Each row was made from one small tree. The marks that hang from a mark follow it in brackets, in alphabetical order. Every link used is in the known rows. Write each row's tree.
Each row is shifted at random along 8 fixed directions that mean nothing.
Known rows:
G(W(H(M))): 20 173 11 59 -118 -63 -33 -247 -3 158 12 -29 -110 -64 -185 -58 -127 40 -34 -34 -40 -84 -122 51 41 -146 -168 -3 77 -62 59 162 -25 22 -99 77 193 116 -96 -164 -28 96 206 27 -14 65 -163 97 49 -84 221 84 7 -4 -89 -58 79 -82 -76
P(B(Z(L(Y(Q)))) F G W): -145 229 239 -124 84 -303 189 42 -217 6 5 131 -2 -11 181 -267 121 166 47 372 264 208 72 173 -89 50 330 29 -103 384 121 71 -104 227 39 57 -165 2 19 -284 -33 -131 209 316 -78 -311 214 -44 -13 242 -2 -164 13 -56 21 -83 128 99 -153
H(K(A(W)) M): -98 227 174 -171 -154 -34 -88 154 -63 195 95 119 46 -122 -295 -52 60 272 -57 45 227 -47 -31 17 17 -96 198 193 237 79 -40 206 2 136 -14 69 73 -65 -150 -12 -53 -49 49 76 -99 84 -60 -73 90 -142 -14 83 220 41 -18 139 192 138 -192
Q(Z(L(Y))): 11 273 -49 -112 -24 -142 143 -189 29 131 128 71 39 -5 128 -124 346 174 35 96 188 181 -249 -37 -99 -17 -189 9 -2 75 148 98 -4 20 11 219 -40 69 33 -299 -15 174 110 169 -115 -187 27 12 199 77 87 22 12 -94 84 -72 197 -56 -15
Z(B M N(G K)): 68 100 -96 132 -144 0 -213 -159 -153 60 -239 -149 -88 4 -37 -346 88 -111 76 146 -85 91 60 26 -238 -178 -137 -78 -3 4 232 270 -160 183 220 -8 78 10 -1 -331 -13 55 190 87 -92 -94 170 143 -126 72 29 159 -32 116 206 -144 -144 -267 -11
G(F(A(K W(H) Y) L(P))): 22 197 118 -40 -259 -111 -156 -305 -150 192 -291 -133 -172 -65 -149 -322 -281 -91 55 119 -90 -40 -111 63 7 -101 -176 -110 -48 -54 217 -31 -14 -45 21 147 -25 217 -78 -192 -120 230 146 143 10 -166 -230 122 -90 -49 -16 234 -76 -12 -69 -257 68 -146 -187
P(B(Z) F): 121 150 12 -42 72 -466 169 -138 -132 149 -57 166 322 84 -288 42 -144 -11 117 184 187 -31 -16 -144 262 -101 -37 25 -34 107 1 -5 -86 52 -125 169 -14 245 -55 -203 -129 23 229 -42 -228 -83 -15 16 -49 -132 -45 -6 52 -283 -162 184 241 125 -240
W(G H(M)): 88 54 8 73 -243 -244 23 -10 -153 84 -129 -121 35 89 187 -76 -161 -6 122 255 30 44 20 100 17 -27 203 -69 104 76 228 -9 -13 131 -76 200 -160 198 -83 -193 -9 113 310 133 -13 42 -127 -3 114 170 -181 2 55 -32 34 -133 202 -130 -65
N(B(J Z(L(H))) K(A)): -66 254 -1 32 -143 -323 -50 -171 -213 191 -18 119 171 32 -209 -88 30 -114 141 72 166 -87 -4 -290 300 -145 -77 70 -96 5 114 13 -228 -14 215 211 -61 104 5 -321 -121 4 83 -18 -318 29 156 -54 -48 -170 -161 -6 38 -233 101 223 253 -64 -49
P(B W(G(F) H(M))): -147 129 313 -50 -53 -12 114 -188 -163 52 -123 -62 -201 -176 -148 -119 -183 244 -217 223 -1 93 -46 253 -232 -25 115 105 172 25 37 138 16 56 -148 -194 79 -142 -294 65 -97 -83 225 439 87 31 -98 -5 77 -27 245 -66 311 -4 -108 -166 74 90 -365
M(W(G(F(A)) H)): 56 182 -15 8 -364 -49 -223 -340 -206 29 -26 144 -16 47 -165 -80 -256 -146 29 40 58 -13 -96 86 51 -30 -103 -203 120 128 87 135 -160 -70 -182 58 -25 294 111 -74 -107 3 76 -24 -72 65 -299 -55 115 52 31 155 -10 -160 -18 -115 24 -130 -159
H(M(W(G))): -194 274 29 -154 -169 75 -56 -93 -45 108 47 -100 -265 -38 243 -373 213 172 -73 200 101 201 -71 296 -285 38 105 -52 62 192 200 211 89 22 148 -39 -76 -70 24 -238 -28 59 64 347 101 111 30 -27 169 237 38 -40 82 181 121 -349 -58 -189 19
F(L(H(K M) P)): 20 192 80 -84 -328 -24 -79 81 -103 248 1 39 -127 -28 -44 -253 -149 59 36 138 -21 79 0 21 -230 -122 69 55 93 2 117 -11 15 -50 84 -145 -98 -9 -54 -111 -108 33 39 315 -60 47 -136 33 146 -10 6 134 82 -67 13 -150 -9 -105 -145
L(F(A) N(G(W)) Y(Q)): 144 224 -29 -30 -234 -29 -111 -84 -200 126 92 226 11 -70 -304 -279 -114 -91 95 31 70 164 57 69 -68 -149 -91 189 144 118 -46 80 -16 93 91 -42 -168 58 -111 -210 -241 11 43 162 -148 -11 26 -78 114 -4 69 74 -98 -100 -60 33 281 -251 -202
P(F G W(H)): -65 198 0 -2 84 -260 47 46 -187 -116 126 329 214 76 -173 -52 132 38 -23 117 480 65 -4 123 284 -149 215 -171 19 613 -132 249 -331 199 -132 349 -158 27 112 -140 -102 -330 159 -15 -129 -20 167 -179 39 200 -34 -193 40 -257 -146 247 226 167 10
W(G(F(A(K) L)) H): -99 177 60 -59 0 -57 -68 -205 -155 25 -75 22 -62 -135 -121 -170 27 56 -74 54 144 38 -188 143 87 -49 -72 -104 90 308 4 265 -64 3 -89 283 6 -40 12 -102 -143 -97 114 118 -67 30 -65 -141 116 110 -12 -63 121 -173 -3 -1 286 30 -159
P(F Q(Z(L N)) W): -15 212 79 -8 -105 -93 7 -167 -171 33 -9 14 -138 58 -119 -274 36 13 -17 216 37 208 67 124 -282 -137 37 51 -83 117 264 177 -67 110 23 -204 -74 19 -22 -245 -41 -34 271 345 -29 -240 81 53 -10 59 203 147 -79 -83 -15 -150 -208 -23 -135
P(B G(F(L(Y))) W): -249 212 176 -168 59 -215 208 -182 -200 51 -91 -6 -158 -133 191 -382 54 96 82 303 173 195 -48 212 -175 112 60 -49 -153 151 185 42 9 66 137 -10 -10 -14 -106 -282 -31 -40 176 419 126 -207 3 -45 1 143 68 -73 28 -39 20 -229 95 -35 -133
W(G(F(A(Y) L)) H(M)): -40 117 -53 89 -233 -225 -287 -162 -360 154 -98 29 153 -12 -203 -226 -400 -62 122 100 73 -80 -103 25 245 -99 23 -312 140 244 28 55 -36 63 -148 134 -125 251 -6 -154 -137 -72 73 34 -135 199 -101 -131 -10 161 -138 104 66 -274 -85 -91 203 -41 -109
L(F(A(K)) H P Y): 227 184 107 -54 -114 -188 157 57 -126 217 5 211 67 4 -104 -224 -82 157 -104 205 157 247 -126 -43 123 -62 38 156 118 101 -161 -280 -2 39 -99 50 -274 136 -139 -152 -124 216 -41 232 -186 -58 -81 19 82 -51 -100 47 240 -126 -102 -120 448 19 -277
L(F Y(Q(P(B(J) G)))): -5 196 -24 -20 53 -266 111 -66 -91 139 76 156 55 67 -2 -302 137 -30 100 172 167 175 -19 34 40 -78 0 -11 -119 276 -13 5 -5 79 134 106 -223 -49 -64 -354 -186 -16 88 223 -28 -149 147 -37 60 129 9 -55 -79 -31 -70 -20 305 -95 -121
Y(H(M) Q(P(F))): 9 40 90 50 -105 -197 15 -1 13 194 43 12 -6 -125 -243 -124 -138 100 -116 21 76 -29 -81 24 11 -246 -59 19 92 -27 -114 -2 53 125 -67 -25 37 4 -80 -127 -142 35 187 91 -50 -179 -17 79 56 -105 188 126 77 38 -16 -21 226 30 -162
K(A(W(G(F) H(M)) Y(Q))): -133 174 131 -129 -244 -111 -185 -290 -188 112 -27 89 -23 -61 -42 -177 -256 149 -72 103 133 24 -134 101 59 50 -2 -90 67 40 95 6 17 76 -75 134 -7 285 -65 -141 -53 69 93 83 -21 -95 -203 -34 10 22 -84 195 138 -26 92 -199 244 35 -292
B(J Z(L(N(K) Y(W)))): -125 327 33 62 -205 24 -148 -290 -130 290 162 157 -182 -73 33 -378 -37 76 -49 73 -108 67 -113 -155 -117 14 -227 15 -100 -11 28 1 56 -72 106 -155 88 137 14 -349 -29 98 -167 231 -212 -37 7 131 -41 9 195 30 58 29 51 -311 -7 -164 -62
P(F(A(Y)) G W(H)): -119 140 224 13 0 -111 129 -277 -135 69 -173 -142 -310 -160 -24 -287 -24 197 -165 178 6 126 -39 208 -73 -40 9 -9 66 28 88 94 0 90 -34 8 77 120 -294 -136 -24 87 236 358 87 -168 -95 97 -186 17 253 70 100 11 -113 -275 69 71 -306
Y(Q(Z(L)) W(H(M))): -173 245 -124 -110 -98 -139 -125 -373 -185 176 152 6 -205 -89 411 -569 33 169 3 141 105 221 -304 63 -44 1 -113 -259 -238 175 196 105 237 -15 153 -64 -151 243 135 -555 -58 151 55 353 38 -91 175 -3 110 325 59 101 44 40 256 -592 29 -168 119
F(A(W(H)) L(P Y(Q))): 211 189 55 81 -220 -309 -168 79 -285 145 59 173 271 -46 -394 -10 -259 2 100 88 294 -7 -13 -198 256 -255 95 -16 270 85 -84 -134 48 145 -98 85 -266 145 -53 -90 -338 -23 31 94 -374 50 -36 -110 -68 -177 -55 120 102 -364 -221 67 388 26 -255
P(B G Q W): -291 198 216 -74 153 -198 128 -184 -302 42 104 197 -49 -201 -150 -257 -73 281 -200 243 389 222 -12 62 -19 32 153 -22 7 85 -72 61 58 102 -40 -283 125 -57 -99 -100 -142 -268 20 452 1 1 72 -146 -141 -103 174 23 315 -171 -89 -120 37 254 -291
Y(H(K) Q(P Z(B)) W): 137 39 0 53 -229 -291 -136 -91 -7 177 98 46 36 -48 -196 -228 -107 -41 76 -119 114 -93 -161 -183 142 -369 -115 -123 7 -23 -9 95 -21 157 -17 108 16 118 61 -252 -213 68 238 -30 -50 -321 99 129 -11 -91 195 180 -83 24 56 -8 165 -113 -69
A(K Y(H(M) W(G(F(L))))): -67 192 17 -148 -163 -209 -42 13 -77 121 -82 -253 30 -73 38 -458 2 59 48 209 352 49 -106 75 136 -254 125 -152 28 296 107 89 39 229 286 464 -250 -23 -79 -314 -301 40 155 150 -6 -132 307 -43 -64 163 -194 -116 54 -46 34 -43 341 -232 -3
F(A(K W) L(N P(G))): -153 282 151 -141 -201 96 -270 -74 -194 122 -15 142 -311 -66 -50 -436 70 54 -23 111 19 157 -11 191 -234 -11 -12 -47 -14 233 110 166 -50 -33 45 123 -24 -3 208 -171 -54 -20 -49 295 -99 -49 -123 1 39 87 1 126 -37 89 28 -230 -54 -135 -101
H(K M(W(G(F(L))))): -157 269 21 -191 -63 -113 -29 -60 -57 154 105 -44 -58 -155 -22 -388 101 188 6 21 169 29 -188 16 56 -21 62 -56 53 115 24 168 162 46 77 83 113 29 -114 -210 -42 11 14 83 3 86 1 -19 50 63 11 -13 117 0 73 -172 227 -2 -29
B(J Z(M(W) N(G K(A)))): -49 295 78 34 -223 16 -196 -19 -117 103 39 244 52 78 -133 -55 316 -16 -3 99 153 31 70 -30 -109 -48 162 80 57 313 78 274 -314 57 149 177 -29 12 226 -224 -37 -56 -16 -78 -348 -49 193 -42 66 84 -95 0 40 53 193 133 39 -80 -80
M(W(G(F) H(K(A)))): 21 216 -1 -116 -264 -153 -29 -78 -149 -14 8 -50 43 59 -28 -165 42 -101 77 144 294 43 -37 94 140 -120 186 -96 100 275 187 252 -135 107 90 234 -204 43 -55 -200 -207 -5 272 42 26 39 44 -124 98 102 -148 -100 2 -159 -29 66 195 -165 -48
Y(H(K M) Q(P(B G) Z)): -159 91 -77 -79 -143 -421 -87 -27 -242 228 59 -1 24 32 117 -475 -7 -3 219 126 227 74 -117 31 80 -158 154 -283 -172 299 158 129 -5 137 202 120 -203 95 122 -444 -191 30 233 232 60 -121 273 -38 60 231 -136 76 -78 39 101 -104 93 -154 89
G(F(L(Y))): 61 151 101 185 132 -173 153 47 112 256 -128 -291 -9 -201 -247 -193 52 -45 -8 21 -14 -138 -46 -55 222 -310 -211 42 86 -158 -55 -16 132 223 -16 113 40 -203 -289 -270 -89 99 234 12 0 -90 77 83 -151 -151 245 -127 -59 -28 -259 21 298 -40 28
G(F W(H)): 92 163 233 73 -137 -85 66 -44 -91 98 -206 -180 -33 -146 -116 -78 -241 -18 -130 148 65 -39 -60 133 101 -124 117 18 104 -48 59 46 -42 205 -65 -43 -51 6 -191 -151 -112 129 322 165 96 -32 -53 20 10 -95 31 -81 123 39 -117 -79 126 -70 -67
Q(Z(L(F P W))): 241 210 -89 119 -296 -217 -136 -83 -202 165 168 212 320 148 -343 -96 -161 -145 -11 121 151 68 -113 -249 164 -290 -66 -155 48 33 18 -69 -91 55 -141 -81 -262 172 -13 -213 -238 35 30 86 -184 26 19 15 -6 -97 48 138 23 -313 -214 -5 33 -118 -99
Z(B L M): 21 288 -38 -62 -70 26 68 60 -63 -15 16 -78 115 3 9 -89 408 185 -78 312 279 198 7 14 -217 -173 112 65 167 246 108 400 -117 205 158 153 -66 -267 18 -227 -97 -68 242 214 -138 -129 261 -60 109 80 34 -84 149 -118 68 128 71 -64 -66
H(M(W(G(F)))): 15 189 -21 -5 -314 -44 -145 33 -59 98 5 9 50 76 -157 -101 -10 -119 124 125 125 -31 78 153 -60 -175 97 -66 138 203 139 224 -148 88 7 145 -131 -17 53 -128 -109 -68 186 -15 -18 74 -43 -63 161 118 -19 20 -106 -9 -59 69 26 -216 7
Q(P(B W(G H)) Z): -166 136 74 -28 80 -249 -60 -408 -192 72 91 165 -68 13 -73 -295 -2 195 -200 40 144 162 -343 27 79 -34 -101 -301 -42 151 14 35 -12 -27 -245 -67 57 123 36 -174 -85 1 66 369 -6 88 69 32 13 64 197 17 224 -94 -76 -309 34 138 -119
N(B G(F W) K): -138 245 -6 13 96 -219 -165 -273 -148 24 -94 133 51 -247 -292 -344 -44 -122 -25 -162 275 -96 -224 1 410 -178 -257 -155 -113 57 -52 92 -232 121 130 131 123 37 -7 -247 -150 -117 -41 -72 -76 130 241 -93 -60 -84 -27 -76 24 -13 181 32 248 -71 188
P(B G(F(A)) W(H(M))): -208 101 99 -41 203 -454 200 -388 -278 119 -61 194 46 -161 -53 -214 -185 212 55 120 125 -4 -236 -12 348 167 -85 -188 -145 46 -93 -62 14 -1 -283 165 287 428 -65 -230 192 42 142 -24 -55 -105 -216 15 -101 15 66 103 155 -151 -17 -196 365 264 -173
L(H(K(A) M(W))): -108 246 -64 -245 -181 -99 -5 -182 -1 231 111 157 -150 26 91 -284 103 139 99 5 39 43 -144 41 39 64 -98 1 -51 95 83 120 -28 -98 37 168 111 267 95 -283 167 150 46 -32 -46 -3 -181 42 198 74 -27 143 -8 16 180 -126 144 -45 -9
F(L(P(B) W)): -31 188 94 -31 -83 -163 -71 -162 -150 212 35 81 -87 -88 -10 -353 -260 62 -86 199 -51 105 -143 -86 -59 1 -98 -114 -27 -155 65 -221 211 -26 -60 -370 -8 160 -89 -245 -96 70 -91 390 -26 72 -150 83 -110 -115 141 124 177 -103 -56 -438 -42 -48 -166
Q(Z(L(H(M) P))): 66 197 65 54 -374 14 -143 -68 -124 249 54 107 -39 51 -93 -134 -109 60 -81 134 -34 109 -82 11 -221 -154 -53 -72 99 -13 108 22 -111 -19 -114 -161 -145 54 83 -121 -69 86 54 267 -109 -11 -90 59 179 26 110 194 79 -45 -18 -167 -158 -108 -96
G(F(A(K) L(H)) W): 59 195 83 -72 -205 -193 -103 -153 -221 193 -212 -88 9 -133 -231 -252 -309 -151 100 117 55 -46 -56 -11 176 -88 -41 -57 -23 -6 104 21 -5 44 73 94 -37 202 -3 -280 -152 125 183 95 -64 -28 -140 -22 -55 -119 -114 125 -25 -152 -52 -55 146 -153 -109
Q(Z(L(N))): 68 217 -58 48 -87 -146 -36 -121 -74 176 120 109 147 41 -140 -125 89 33 9 29 89 43 -135 -159 110 -149 -169 -101 25 14 5 71 -34 75 -156 153 -18 135 104 -282 -1 82 110 0 -186 -33 25 33 57 -18 83 42 -5 -144 -63 0 96 -41 58
L(Y(W(H(K)))): 67 220 -68 -53 -314 24 -181 -61 -81 99 120 188 -51 38 -60 -177 -61 -44 138 80 184 70 -46 84 -128 -192 -65 8 138 280 98 206 -143 59 95 18 -210 19 -30 -163 -239 -82 18 229 -51 37 10 -98 201 119 94 25 -16 -97 -46 17 35 -224 -45
Y(Q(Z) W): -33 182 -185 -2 -110 -197 -240 -225 -137 167 153 131 10 -10 58 -393 -20 -101 96 39 227 80 -138 -65 150 -207 -149 -262 -172 184 87 118 77 70 116 21 -226 187 191 -514 -233 -8 64 144 -2 -20 200 -78 -20 160 50 88 -89 -34 42 -255 9 -205 130
P(B(J) Q): 16 160 263 -43 -30 -235 245 35 -67 147 -163 93 16 7 -64 81 -32 92 76 330 48 58 217 44 -183 86 256 269 39 -28 142 9 -48 66 -15 -56 -11 -29 -31 -85 -31 -13 258 256 -88 -185 -138 -38 95 -145 -44 65 82 24 37 123 78 71 -302

Write each row's tree:
-147 234 329 -25 13 -70 33 1 28 25 -201 -11 -229 -61 68 -76 341 100 -62 58 9 -39 34 186 -9 12 153 224 17 113 152 137 -242 143 81 331 -10 -177 -8 -126 90 14 193 124 -93 -101 38 -18 122 -9 -77 -162 68 295 275 62 250 -9 -37
N(B(J) K(A(W(G H))))
-77 235 -12 -35 -178 -85 14 -363 -235 2 80 -13 -141 33 -44 -317 59 51 -56 190 99 270 -37 67 -304 -95 -38 5 -50 56 299 212 8 -1 82 -166 9 -60 -69 -205 -155 -39 236 443 49 -173 42 20 15 62 223 137 -12 -164 9 -210 -112 -100 -254
P(Q(Z(B L(F))) W(G))
-46 173 104 -76 10 -85 -28 -173 -62 231 -138 -134 -153 -221 -198 -203 43 110 -19 71 -21 -6 -98 -73 -31 -55 -191 96 92 -138 63 67 196 -67 38 98 158 22 -81 -190 -109 132 41 206 -121 -18 -168 29 -103 -183 117 181 88 -75 -38 -122 144 16 -239
F(A(K) L)
-15 225 11 -76 -62 -94 -106 -152 -129 79 103 300 -53 -96 -233 -375 -95 88 -132 20 152 159 -129 80 88 -96 -132 -80 52 150 -101 40 -109 78 -79 -7 15 197 -26 -183 -115 8 -16 106 -107 55 33 22 -50 -2 72 47 64 -55 -45 -139 166 -70 -82
L(N(G(W)) P(F(A(Y))))
47 182 100 -3 -376 -8 -271 1 -223 174 -174 26 74 -56 -383 -94 -273 -122 155 128 82 -98 57 114 -62 -236 61 -37 239 211 99 198 -159 45 19 36 -210 11 -10 -28 -242 -89 137 124 -115 18 -80 -146 115 21 -18 152 -44 -197 -113 121 33 -142 -178
G(F(A(Y(W(H(M)))) L))
69 123 105 -131 -329 -243 69 68 -181 69 -40 -111 -70 -167 153 -344 -96 8 75 222 270 130 -113 60 11 -142 214 -5 56 95 156 -13 54 175 181 95 -221 112 -150 -232 -235 131 225 260 20 -217 10 -63 56 47 -130 -30 106 -45 160 -190 326 -227 -130
Y(H(K) W(G(F(A L(P)))))
-64 140 34 -48 -201 -221 -18 -125 -274 41 -23 221 24 41 18 -212 -218 -70 81 304 223 200 120 145 -157 69 117 -67 -103 174 203 55 -132 54 55 -138 -91 224 55 -195 -99 -129 135 292 24 -175 -175 -112 38 82 -108 240 -18 -135 78 -81 -101 -18 -204
P(F G Q)
-119 204 40 17 39 -151 -45 -101 -114 114 6 116 -34 -6 -312 -214 249 15 33 74 251 105 67 188 -20 -227 -4 -62 57 395 93 410 -240 136 35 197 -82 -107 54 -169 -186 -189 232 170 -53 -165 158 -144 -16 89 129 109 -161 -131 -120 226 -1 24 -159
P(F(A(Y)) G Q(Z))
-48 220 -20 -65 115 -199 16 -119 -45 141 131 134 71 -176 -164 -289 59 85 87 -79 147 47 -143 -214 111 -114 -282 116 18 -62 -93 -65 139 56 82 126 76 21 -91 -289 -113 -37 -31 99 -237 -9 71 -35 17 -137 97 -33 69 -210 61 20 454 -10 -36
F(L(N(B K) Y(Q)))
-66 198 76 -36 -227 19 3 17 -4 134 -10 -272 -263 -97 -131 -215 198 10 -77 55 132 2 21 182 -77 -340 21 102 154 100 141 345 -52 190 238 164 -68 -305 -213 -164 -249 36 296 225 87 -57 131 -4 10 -64 151 -116 -5 95 -76 93 75 -220 -100
Y(H(K(A(W(G)))))
4 129 3 111 53 -494 209 -101 -314 221 122 219 133 55 -213 -403 -288 73 -45 210 195 159 -21 -123 399 -165 89 -138 -165 55 -171 -289 35 76 -149 -103 -67 220 -141 -282 -28 -18 96 124 -99 3 66 57 -184 -46 23 68 129 -259 -214 -177 301 136 -165
L(F H(M) P(B G Q W))
244 213 -48 60 -322 -46 -154 0 -186 192 102 445 244 171 -341 -25 -312 -84 26 42 102 56 -6 -33 102 -141 -83 2 175 250 -231 -121 -220 13 -213 -27 -263 176 92 -42 -116 -82 -162 16 -270 90 -182 -85 230 15 -20 96 69 -253 -135 116 167 -23 -184
L(F H Y)
-106 208 146 -52 -133 -28 -86 96 -272 80 53 71 -198 -103 -63 -385 36 93 -37 233 131 245 84 118 -209 -79 220 84 142 159 122 60 82 83 36 -203 -161 -116 1 -180 -144 -81 105 490 -80 79 50 -124 -7 52 50 7 84 -123 -65 -206 41 -74 -131
F(A L(N P(Q W(G))))
-150 108 101 111 48 -374 73 -289 -263 162 0 47 -50 -30 -156 -284 -144 17 39 172 121 76 37 -44 68 -93 -11 -136 -131 -77 135 0 12 95 -86 -145 108 122 -61 -277 -68 -70 224 286 35 -107 22 20 -233 -74 216 161 -9 -122 -156 -145 -87 71 -166
P(B G Q(Z) W)
-39 167 54 7 -227 -155 -318 -119 -124 260 -139 -42 -180 -33 -110 -365 -159 32 98 -23 -49 -112 -67 67 156 -160 -23 -176 47 60 59 15 14 138 -38 161 -11 275 90 -252 5 180 71 7 -63 -90 -68 107 -110 42 18 234 -136 208 29 -242 73 -85 -19
F(A(W Y(H(K M) Q(P))))
110 172 99 -120 -211 -222 142 -40 -253 199 81 88 143 -22 -106 -348 -171 148 -113 170 131 222 -64 -116 192 25 151 132 85 -72 -122 -260 148 63 -16 -16 -125 283 -201 -210 12 235 60 132 -217 78 -75 40 55 -127 -220 5 313 -189 65 -175 487 -49 -219
L(F H(M(W(G))) N(K(A)))
58 195 -72 -49 -158 -232 -175 -162 -226 89 -101 -53 86 -1 -261 -168 -48 -95 82 142 276 29 -2 -54 262 -192 -18 -102 58 128 101 152 -11 98 81 357 -126 155 -19 -233 -275 35 140 69 -143 94 -3 -72 -150 -106 -162 73 13 -143 -151 41 206 -134 -142
F(A(K W(G)))
0 128 122 -143 -224 -168 -111 -194 -18 121 -205 -109 -123 103 37 -274 -108 -72 158 225 5 16 43 -11 -154 -117 16 -11 -112 7 357 16 -87 36 139 255 -72 146 35 -287 -146 130 251 168 32 -340 29 164 -76 63 -54 182 -199 61 19 -93 15 -161 -168
A(K Y(Q(P(B(Z(L)) W))))
65 136 132 -3 -106 -250 -7 -120 -63 180 -74 -159 -38 -71 -26 -177 -133 68 13 30 51 -71 -115 -70 210 -119 94 -8 62 -100 148 26 62 201 -17 135 3 205 -172 -315 -90 228 314 76 35 -74 2 82 -122 -73 5 67 32 25 -32 -102 206 -42 -94
G(W(H(K(A(Y(Q(Z)))))))
81 249 59 -177 -289 -14 17 -83 -66 116 101 479 -108 215 -75 -237 -158 -64 4 254 -135 248 107 148 -275 9 -10 91 -90 281 29 54 -279 -82 -46 -145 -218 158 88 -146 -17 -68 77 303 -85 -62 -175 68 286 21 29 -12 3 -73 -36 -22 -43 -229 -202
L(H N P(B(J) F) W)
41 300 -45 -61 -214 -41 7 44 -25 47 235 215 4 149 311 -265 322 71 42 281 148 285 -84 1 -180 -35 92 69 -5 295 211 70 -138 147 22 188 -175 106 109 -389 69 88 98 164 -166 -180 144 19 210 274 -43 -133 -26 -53 113 -131 218 -205 61
B(Z(L(N P W(G) Y) M))
-80 328 -173 -35 -111 -193 -156 -192 -299 125 165 292 258 58 21 -244 -85 125 79 198 212 108 -141 -196 69 105 -96 -243 -25 260 -63 52 -21 32 46 -37 -57 173 174 -321 -90 -98 -188 137 -259 43 46 -54 -21 112 -64 65 155 -236 52 -114 50 -25 -45
Z(B(J) L(Y))
-24 -2 97 -51 -287 -204 -219 39 -54 84 104 142 -159 -60 151 -327 -123 -48 77 10 111 -23 -90 50 84 -129 105 -120 -27 121 75 -2 -39 204 -44 110 -62 208 152 -291 -46 5 147 7 27 -286 -53 -2 60 144 -5 134 -88 170 276 -189 213 -129 -21
Y(H(K(A)) Q(P) W(G))
